Facts:
π(baru, skifek); π(befum, nobris); π(begak, pleskan); π(brasol, viflan); π(bredil, skikol)
π(bregan, stuplu); π(brurogri, luflis); π(buzar, gosko); π(daklanen, niroklur); π(denek, geto)
π(dodrur, tustu); π(dretre, pibrek); π(driplil, ledruk); π(drofis, danam); π(droplu, sivik)
π(drotis, trufego); π(drufil, plezutok); π(fatral, drufil); π(favak, taplifem); π(fleflek, poplon)
π(flepam, maklo); π(flobok, zitan); π(floklun, pilus); π(floskunem, fleflek); π(goklan, nezol)
π(gosko, zeplazuk); π(gralo, mutol); π(grorem, sketo); π(keni, kluster); π(kize, daklanen)
π(klenon, triduzo); π(klufel, kekler); π(kluster, flepam); π(koplik, fidugrur); π(lakon, bestetes)
π(lasta, lakon); π(ledruk, begak); π(lubrem, pofubur); π(luflis, tavodi); π(maklo, trupli)
π(mubon, favak); π(mutol, nuluk); π(nezol, mubon); π(nilam, notupam); π(niroklur, tasepo)
π(nistiskek, sopi); π(nopor, puskil); π(notupam, peler); π(nugas, keni); π(pizal, brasol)
π(pleskan, gradrol); π(ploku, skiklevor); π(plunur, nopor); π(pofubur, goklan); π(pudrobrus, pizal)
π(puvik, zadol); π(sabi, debel); π(sivik, ploku); π(skedrar, plone); π(skifek, fatral)
π(skikol, pudrobrus); π(skisas, lasta); π(skuflam, sabi); π(sopi, kazeral); π(stanar, buzar)
π(stapa, nabril); π(stuklel, vistiklun); π(stuplu, dastu); π(taplifem, grorem); π(tasepo, plopul)
π(tavodi, klufel); π(triduzo, skisas); π(troklon, driplil); π(trupli, lemu); π(tustu, zatister)
π(viflan, plemem); π(viklis, mogrer); π(vudrel, breli); π(zadol, nafles); π(zastil, gralo)
π(zatister, puvik); π(zitan, stuklel); τ(basal, nelaplur); τ(basal, gradrol); τ(basal, grorem)
τ(basal, mogrer); τ(brasol, druva); τ(brasol, luflis); τ(brasol, groton); τ(brasol, favak)
τ(brasol, skalil); τ(brasol, vudrel); τ(daklanen, zasom); τ(daklanen, nilam); τ(daklanen, brurogri)
τ(dastu, ziskal); τ(dastu, vebrom); τ(dastu, futi); τ(dodrur, skestutum); τ(dodrur, pleden)
τ(dodrur, pobrur); τ(dodrur, notupam); τ(drafla, plustus); τ(drafla, trozo); τ(drafla, droman)
τ(drafla, linin); τ(drafla, zatister); τ(drofis, tasepo); τ(drofis, pubur); τ(drofis, nobris)
τ(drofis, flostom); τ(droskem, pliro); τ(droskem, fugral); τ(dudrun, puskil); τ(dudrun, sabi)
τ(fekler, triduzo); τ(fekler, klifliduk); τ(fekler, futi); τ(feskepir, grorem); τ(feskepir, klufel)
τ(flobok, kiklak); τ(flobok, nezol); τ(flobok, mutol); τ(flobok, baru); τ(flobok, befum)
τ(flobok, ploku); τ(flobok, zadol); τ(flobok, vofil); τ(floklun, viklis); τ(floklun, plezutok)
τ(gaflem, stobren); τ(gaflem, vofil); τ(gaflem, lotren); τ(gezim, mutol); τ(gezim, niroklur)
τ(gezim, kazeral); τ(gezim, zatister); τ(gezim, troneva); τ(gezim, fugral); τ(gosak, mutol)
τ(gosak, tribeze); τ(kadosto, droman); τ(kadosto, bregan); τ(kadosto, gralo); τ(kekler, droplu)
τ(kekler, gupa); τ(kekler, pobrur); τ(kili, troneva); τ(kili, pibrek); τ(kili, geto)
τ(kistik, skiklevor); τ(kistik, stapa); τ(kistik, ledruk); τ(kistik, basta); τ(kistik, lotren)
τ(klenon, sketran); τ(klenon, viklis); τ(klenon, mopilok); τ(klenon, ragazuk); τ(klosun, bomas)
τ(klosun, flostom); τ(klufo, sketran); τ(klufo, pudrobrus); τ(klufo, favak); τ(klufo, fleflek)
τ(lasta, kiklak); τ(lasta, flepam); τ(lasta, driplil); τ(lasta, nopor); τ(lasta, sivik)
τ(lemu, stapa); τ(lemu, tustu); τ(lemu, futi); τ(lipum, kluster); τ(lipum, nistiskek)
τ(lipum, skalil); τ(lubrem, lakon); τ(lubrem, befum); τ(lubrem, pobrur); τ(lubrem, futi)
τ(magran, nufle); τ(magran, trona); τ(magran, basta); τ(nafles, dretre); τ(nafles, ploku)
τ(nafles, notupam); τ(nafles, ronil); τ(nugrista, pliro); τ(nugrista, stapa); τ(nugrista, maklo)
τ(nugrista, fatral); τ(nugrista, vudrel); τ(nugrista, skifek); τ(pilus, flepam); τ(pilus, trona)
τ(pilus, viklis); τ(pilus, gradrol); τ(pilus, droplu); τ(plezes, nelaplur); τ(plezes, nistiskek)
τ(plezes, goklan); τ(plezes, plunur); τ(plone, nuluk); τ(plone, brofla); τ(plopul, nufle)
τ(plopul, drufil); τ(plumakli, drufil); τ(plumakli, ledruk); τ(plumakli, goklan); τ(plumakli, mopilok)
τ(poplon, skiklevor); τ(poplon, gebim); τ(remaras, denek); τ(remaras, tavodi); τ(rifebro, puskil)
τ(rifebro, nugas); τ(rifebro, linin); τ(rifebro, ragazuk); τ(skedrar, droplu); τ(skedrar, nabril)
τ(skedrar, brofla); τ(skisas, drufil); τ(skisas, pliro); τ(skisas, tustu); τ(skisas, denek)
τ(skisas, trufego); τ(skuflam, kiklak); τ(skuflam, pubur); τ(skuflam, linin); τ(skuflam, gradrol)
τ(skuflam, plebi); τ(skuflam, flostom); τ(soflar, vezu); τ(soflar, fidugrur); τ(soflar, zatister)
τ(soflar, nabril); τ(stanar, sketo); τ(stanar, brurogri); τ(stovur, vebrom); τ(stuplu, droplu)
τ(sumak, fidugrur); τ(sumak, zasom); τ(sumak, ploku); τ(sumak, stuklagran); τ(sumak, skikol)
τ(tatron, trona); τ(tatron, biskapom); τ(tatron, fugral); τ(tatron, notupam); τ(treter, lakon)
τ(treter, letral); τ(treter, beklu); τ(treter, plebi); τ(treter, grorem); τ(troklon, bomas)
τ(troklon, nelaplur); τ(troklon, fatral); τ(troklon, grorem); τ(troklon, befum); τ(viflan, stuklel)
τ(viflan, drufil); τ(zastil, pleskan); τ(zastil, buzar); τ(zastil, driplil); τ(zastil, peler)
τ(zastil, ledruk); τ(zastil, nistiskek); τ(zastil, ragazuk); τ(zastil, fleflek); τ(zastil, trulogra)
τ(zeplazuk, gralik); τ(zeplazuk, peler); τ(zeplazuk, pudrobrus); τ(zeplazuk, danam)

Known rows:
[-2  3  0  4 -8 -9  7  7  7  1  4  4 -5 -9 -5 -1  3  1 -5  2 -2  1  0 -8
  1 -6  2 -5 -2  1  4] -> kize
[  9  -5  -2  -7  -7 -16  29   4   1   4   1  -3 -27  -8   3  -4  21   6
   6   9   2  12 -10   1 -16 -21   3 -14   1  -9  -4] -> troklon
[-26  -5 -10   1   0  -7  11  17  -2  -4  15   7   4  -5  -2   1  10  -6
  -4  -3   0   5  -4  -4  -5   1   2   1 -12   0   2] -> mubon
[-27  -9 -10   0   6 -10   8  15   7  -4  12   1   9 -12  -2  -2  11  -5
   2  -2  -1  11  -1   1  -2  -1  -1   4 -18  -5   5] -> taplifem
[ -8   6   7   7  -3 -33  21   1   1   0  -3  -5 -24   7   8  -9  14  -8
  -2  11 -12  -1   3 -11  -4  -5  -3 -10  -7  -9   5] -> skisas
[-21  22   8  -7   0  -3  10  -7   8  -7   3  15  -7  -4  -5   5  -9  -4
  -5   2  -2   2  -1 -10  -2  -3  -5 -14   2  -4  14] -> stapa
[ -1 -15  -3  10 -14 -17  14   2   1  10  -2   3 -14  -2   4  -2   8   3
   3  -7  -6  -2   0  -1   6 -11  -1  -3  -2  -3  -5] -> floklun
[  7  -1   1 -12   6   1  -3  -5  -6   1   8  16   9   6  -8   0  -7  -1
  -3 -17  -7  -5   1  -1  14 -10  -8 -14  -8   3  13] -> pudrobrus
[-11  -8   6  -4   4   7   2   0   1   6   8  14   4   4  -7   4  -5   9
   0  -8  -2  -2  -3  -3  17   2  -8 -16   2  -1   9] -> fleflek
[-32  -8  -1  -7  13   4   8   9   1   1  21  14  12  -4 -11   2   4   1
  -1  -9  -1   6  -3  -1  11   0  -6  -5 -13  -6  13] -> favak
[ -1 -10 -11  15  -8 -20   6   9   1   5  -8  -3   1   4   8  -2  11  -4
  -5   2 -11   5   1   1  -1  -3  11  -2  -5   1  -5] -> plone
[ -6  10  -3  -8  -6   9   3   2   2 -17  -4   9   4  -4   1  10   0   6
   8   7   0   7  -6  -4  -9  -1  -8 -18  -2   4   0] -> vofil
[ -9   8  -6   3  -9  -4   4   3   5  -5 -10  13   5  -4   0  13  -1   3
  -4   1 -12   3   0  -1  -6  -6   5  -4  -3   4  -4] -> pleden
[-25  -4 -12  -3   9  -2  -2  20   7  -6  11   3  24 -11  -9   1   7  -1
  -3   4  -6  13   1   9  -4   3   1   6 -23  -3   8] -> sketo
[ -7  -8   0  -2   5   1   2   4  -2   5   5   8   8   7  -4   4  -1   7
  -6  -3  -5  -2   0  -2  12   1  -3 -15   1  -2   7] -> danam
[ -1  -2  -9  -1  -7  10  -2   3  13   1   6   5   4  -1   8   2  -8  -6
   3  -7  20   7  -3  -8   3   7  -2 -11   5   8   7] -> linin
[ -5   5  -4  -3  -8   3  -1   7   3 -16  -3   0   4  -2   4   2   2  -2
   6   7   2   3  -4  -9  -5   5  -8 -14  -3   5   2] -> tribeze
[ -4   0   5  -3   2 -27  23   4  -6  -4   3  -7 -22   5   4 -11  21  -5
  -1  14  -7   3  -5  -7  -8 -12  -1 -16  -5 -13   1] -> nugrista
[ -3   6  -6 -11   0   8  13   2  10  -4   1   8  -1  -2   2   8  -2  -2
   1   3  14  14  -5  -4 -11  -8   4 -15   7   1   6] -> bomas

Rows:
No name comes twice in this set of rows, the named rows included.
[-15  11  -7   1  -7   0   7   2  11  -4 -11  16   7  -6   0  19  -8   1
  -5  -2  -7  10   3   1 -10 -10  10  -4   1   6   0]	pobrur
[ -2   3  -9   9 -12  -2  -8  12   6  -9  -2   0   9  -5   3   2  -2  -2
  -3   4   1  -1  -2 -10   0   6   0  -5  -4   8   0]	vezu
[-25  14   7  -1   3  -2   2 -10  11  -4  -3  13  -2   6   2   4 -12  -9
  -2  -3  -4  -1   3 -12   4   6  -7 -13   3   0  14]	drufil
[-12   5  -7   8 -16   2   1  -2  15   4  -9  17   4 -11   3  17 -15   3
  -2 -14  -3   4   3  -1   1  -5   4   1   2  11   1]	droplu
[  2   9  -2 -12  -6   9   7  11   4 -11  -9   4   1  -1   7  11   6   8
   8  10  -2   9  -1   1  -6   1  -8 -17  -3   8  -4]	zadol
[-11  -6   2  10  -9 -25  16  -2  -1  -2 -11   0 -19   4  12   0  12  -2
   6   1 -16   2   0  -5  -3  -6  -5  -9  -4  -3  -4]	magran
[  1   8  -3 -10 -12   8   4   5   4 -15  -3   7  -3 -10  -1   9   4   9
  11   7   1   5  -8  -4  -8  -5 -10 -14  -1   5  -3]	baru
[ -4   8  -8  -6  -3   1   8  -5   8  -5  -3  13   4  -3   0  10  -6  -2
  -5   0   5  12  -8   0 -18 -13  14  -8   9  -4   1]	lakon
[ -5  -2  -7  -5  -2   8   7  -4  13   1  -6  10   6   6  14  13  -6  -2
   4  -6  11  11  -2  -1  -3  -3   4 -11  11   5   1]	gradrol
[ -2   5  -9   7 -14   4 -14   2   8 -14  -1  -1  10  -6   3  -3  -6  -8
   2   0  11   4  -4 -15  -2  13  -8  -8   2  11   4]	zatister
[-18   6  -4   5 -12   0   2  -8  11  -7 -11  14   0   1   9  13 -10   0
   6  -9  -6   3   3  -6   0   4  -4  -7   1   7   2]	trona
[-10  13   9 -10   6  -1   8   0   5  -4  11  11  -4  -4  -9   3  -4  -2
  -8   4   2  -2  -4 -11   3  -5  -7 -17   1  -4  15]	vudrel
[-24   9  12  -5  -4  -4  11   1   6  -1  -4  -1  -6   3  -6   1   1   5
  -4  17   4   8  -5 -14  -2   3   8 -22   6  -3  17]	maklo
[ 10 -10  -9  -1  -5 -17  26   9   3   5  -1  -4 -16  -1  11  -1  20  -2
   1   6   4  13  -5   3 -15 -18  12  -9   1  -5  -6]	treter

Now the same nodes, written a new way:
Known rows:
[  7   0 -13 -16  -3   2  -6  -6 -22   4 -15  -7  -2  -8  -1  -1 -19   0
  -2   1  -3   5   4  -1  14   3  -9 -21] -> lakon
[  8  -1 -16 -16  -4   2  -5   8 -12   7 -13  -8   0  -5 -10  -2 -19  -5
  -3   1   7   4   3  -1   2   8  -2 -19] -> brurogri
[  3  -1 -16 -16  -1   3  -5   6  -9   5 -14 -10  -2  -8  -9   1 -13  -3
  -5   8  -4   5   3  -2   7   8  -7 -16] -> plunur
[  4   0  -5 -16  -5   1  -4   9 -18   3 -13   4  -1   0  -8  -2 -20 -11
  -5   2  11   5   4  -1  13   0  -6 -17] -> mutol
[ 13  -5 -18 -16  13   4  -5 -12  -6  20 -15  15  -3  -5   7  29  10 -12
   0  24  -5  26   4   8  -1  -2  -9  -8] -> drufil
[  5  -3 -17 -17  -4   4  -6   4  -6   3 -15 -10   1  -7  -6  -2 -15  -4
  -4   7   1   7   4   2   9   4  -8 -13] -> baru
[  7  -2  -7 -16  -3   3  -6   0 -19   4 -14  -8  -1  -7 -10   2 -21  -6
  -4   3   1   6   3  -1   2   7  -4 -19] -> luflis
[  4   7 -18 -16  -7   3  13 -12 -21  14 -14  -8  -1  -9  20  13 -20  20
  20   1  -1   8  10  -2   9   5 -10 -20] -> futi
[ -2   3 -16  -5   0   1   1  -3 -18   0   1   6  26  -7  -8  -1 -19  -4
  -1   2  13   5   3   8   3  -2  -8 -21] -> sumak
[  1  -4 -11 -16  -2   3  -5  -9 -15   3 -15  -5  -1  -7  -9  -3 -14  -1
  -5   3  -3   5   4  -1   1  -2  -5 -21] -> gupa
[  4  -2 -11 -17  -3   2  -4   4 -15   3 -14  -4   1  -2  -9  -3 -18  -9
  -6   4   4   7   4  -1   8   1  -6 -15] -> troneva
[  0  -3   1 -19  -5   3  -6  -6 -23   4 -14  -3  -3  -8  -8  -1 -18 -10
  -4   3  -1   5   5   0   3  -3  -5 -17] -> nuluk
[  6  -4  -8 -16  -2   2  -3   7 -14   5 -13  10  -1  14  -9  -2 -18 -12
  -5   9   5   4   4  -1  16   8  -8 -20] -> fugral
[ -3  17 -19 -13  -4   2  16 -16 -21   0  -3  -4  17  -7  13  14 -18  15
  22   0   8  12   7  -1   1  -1  -8 -21] -> stovur
[ -2  12 -17  -7   0   3  -1  -2 -10   0   6   7  21  -6  -6  -2 -17 -10
   0   1  28   5   6  19   0  -3   0 -13] -> drafla
[  8   5 -14 -17  -4  14  -4  -6  -6   2 -14  -4  -2  -6  -2  -2 -19 -11
  -6   3  15  10  11   4   1  -3   0  -4] -> pubur
[  3  -4  -8 -16  -4   2  -5  -1 -16   3 -13  -9  -1  -8  -8  -3 -18  -8
  -4   3  -1   4   4  -1   6   3  -4 -18] -> druva
[  0  -1  -8 -15  -3   2  -5   4 -15   3 -13  -8  -2  -6  -8  -1 -19  -8
  -5   4  -4   5   4   0   6   6  -2 -20] -> skalil
[ -1  -1  -6 -17   4   2  -5   0 -12   4 -14  -8  -2  -5  -8   5 -12 -11
  -5   3  -4  12   3  -1   3   2  -3 -17] -> mopilok

Rows:
No name comes twice in this set of rows, the named rows included.
[ -2  38 -15   1   9  14  -4 -12  -4   2  22  23  -1  -7  15  -4 -11 -10
   5  -1  33  13   8  14   1  -5  -2  -4]	drofis
[ -2  20 -17 -15  10   1   0   1 -11  -1   8 -10  20  -9  -9   2 -17  -9
   5   2  18  18   7  18  -3  -4   4 -12]	rifebro
[ 11  -4 -12 -17  -3   2  -5   0 -17  11 -13   8  -1   3  -4   5 -13 -12
  -5   8  -3   4   4   0   9   9  -7 -18]	pliro
[ -2  10 -16  -8   9  -1   9  -7 -21   0  -1  -2  19  -7   0  21 -11  -4
  13   3  -4  11   3   2   2   0  -8 -22]	kistik
[ -4  -6 -18 -15  -4  26  -5 -17  -8   2 -15  -1  -4  -7 -12  -3   3  36
  -4  13  -3   4   6  -2   0  -1   4 -23]	droplu

The same nodes again, as new rows of numbers:
Known rows:
[  1  -3   8  -9   6  12 -10  -6  12  -2   7  -3   4   3   7] -> trupli
[-2  2  6 -8  2  2  7  3  1  0  0  2  0  4  1] -> zitan
[-4 -1  0 10 -9 -2 -2 -4  9  1 -4 -3 -7  3 -3] -> gralik
[-1 -3 -3  0 -1 -3 -8 -5 -6  0 -4 -8 -1  1 -2] -> pitrel
[  2   1   2 -17  -3   2  -7   7  -2  16  14   3 -10  13   1] -> zastil
[  0   5  -3   9   1   1   2  -9  -9  -3 -11  -2  -2   0   2] -> pibrek
[  3  -4   1  12  -7  -4   6  -7  15   0 -11  -3  -4   5  -6] -> skalil
[  0  -3   9  -4  -8   9  -7  -2 -32  -3   1  18  -1  -1  -9] -> begak
[ -3  -4  -3   3 -12  -1  -2  -5   0  -7  -6  -6  -2  -1   6] -> droman
[  1   0  -4   2  -8 -10 -10   0  11  -3  -3  -3   9  -7  -2] -> beklu
[  1  -3  -6  -7   1  -2 -11  -6 -20   1  -2  -5  -1  -2   6] -> gosak
[ 1  2  6  1 -5 10 13 10 23 -1  5  6 -5  7 -5] -> buzar
[  0   2  -1 -21  17  -3   0  -1 -13   4  11   6  -1  -5   2] -> dodrur
[  0  -6  -4 -10  -9  -3 -21   0  -9   2   2  -8  -6   4   1] -> dudrun
[-2  6  6 -4  2  5  9  0 -3 -6 -3  3  1  2  5] -> nilam
[ 3  0 -4  4 -2 -2 -3 -8 -6  2 -8 -2 -1  1  2] -> vistiklun
[ -1  -3   0   7   2 -10  -2 -10  -6   0  -9  -4   6  -1  -5] -> klifliduk
[ 4 -9  1 11  7 -1 10 -3 -5 -1 -8 -4  0  0 -7] -> trufego
[  8  -2  -9 -15  -2 -10 -29   1  -6   8  -2  -4   8  -1  -1] -> treter

Rows:
No name comes twice in this set of rows, the named rows included.
[  2   4 -12  -6   3   0 -24   1 -12  14  10   3  -2  -1  -1]	pilus
[ -6  -4  -4  12 -15   7  -9   4  24  -1   0  -2  -8   2  -8]	ragazuk
[  5  -3   7  -2  16 -12  32  -6  20  -6  -7   9   0  -6  -8]	tustu
[ -1  -2   0 -20   8 -17  19  -9  25  -8  -2   9  -8  -4  -3]	puvik
[  2   5   1 -10   3   5  -2   5  -2   8  11   5  -5   4   3]	floklun
[ -1   1  -1 -11   7   8  -1   7  -6   2  13   6  -2  -4   1]	stuplu
[  0 -13  13  11 -13  18  11   8  -7  -5  10  21  -4  -4 -18]	ledruk
[  0  -2  14  -4   0  23 -10 -13  34   1   3  -3   5   7   3]	kluster
[ -2   6   6   1   5  34 -13  -9  38   0  19   3   8  -3   3]	flepam
[  5   3   3 -16  13  -9  -3   6 -17   7   9   2   8  -3   2]	lubrem
[  1  -6   8  -8  10 -16 -13  11  -3   7   2   1  -1  31  12]	brasol
[ -7   8   1   4  10   7  -7  13  -5 -10  -4   4   1  11  12]	skikol
[ -1  -6  -7  -9  12 -11  -7 -13 -22   5   6  -2  -4  -8   5]	nafles
[  6  -9  -4  -2   5  -2 -13   2  -5  12   6  -4  -8   4  -6]	plumakli

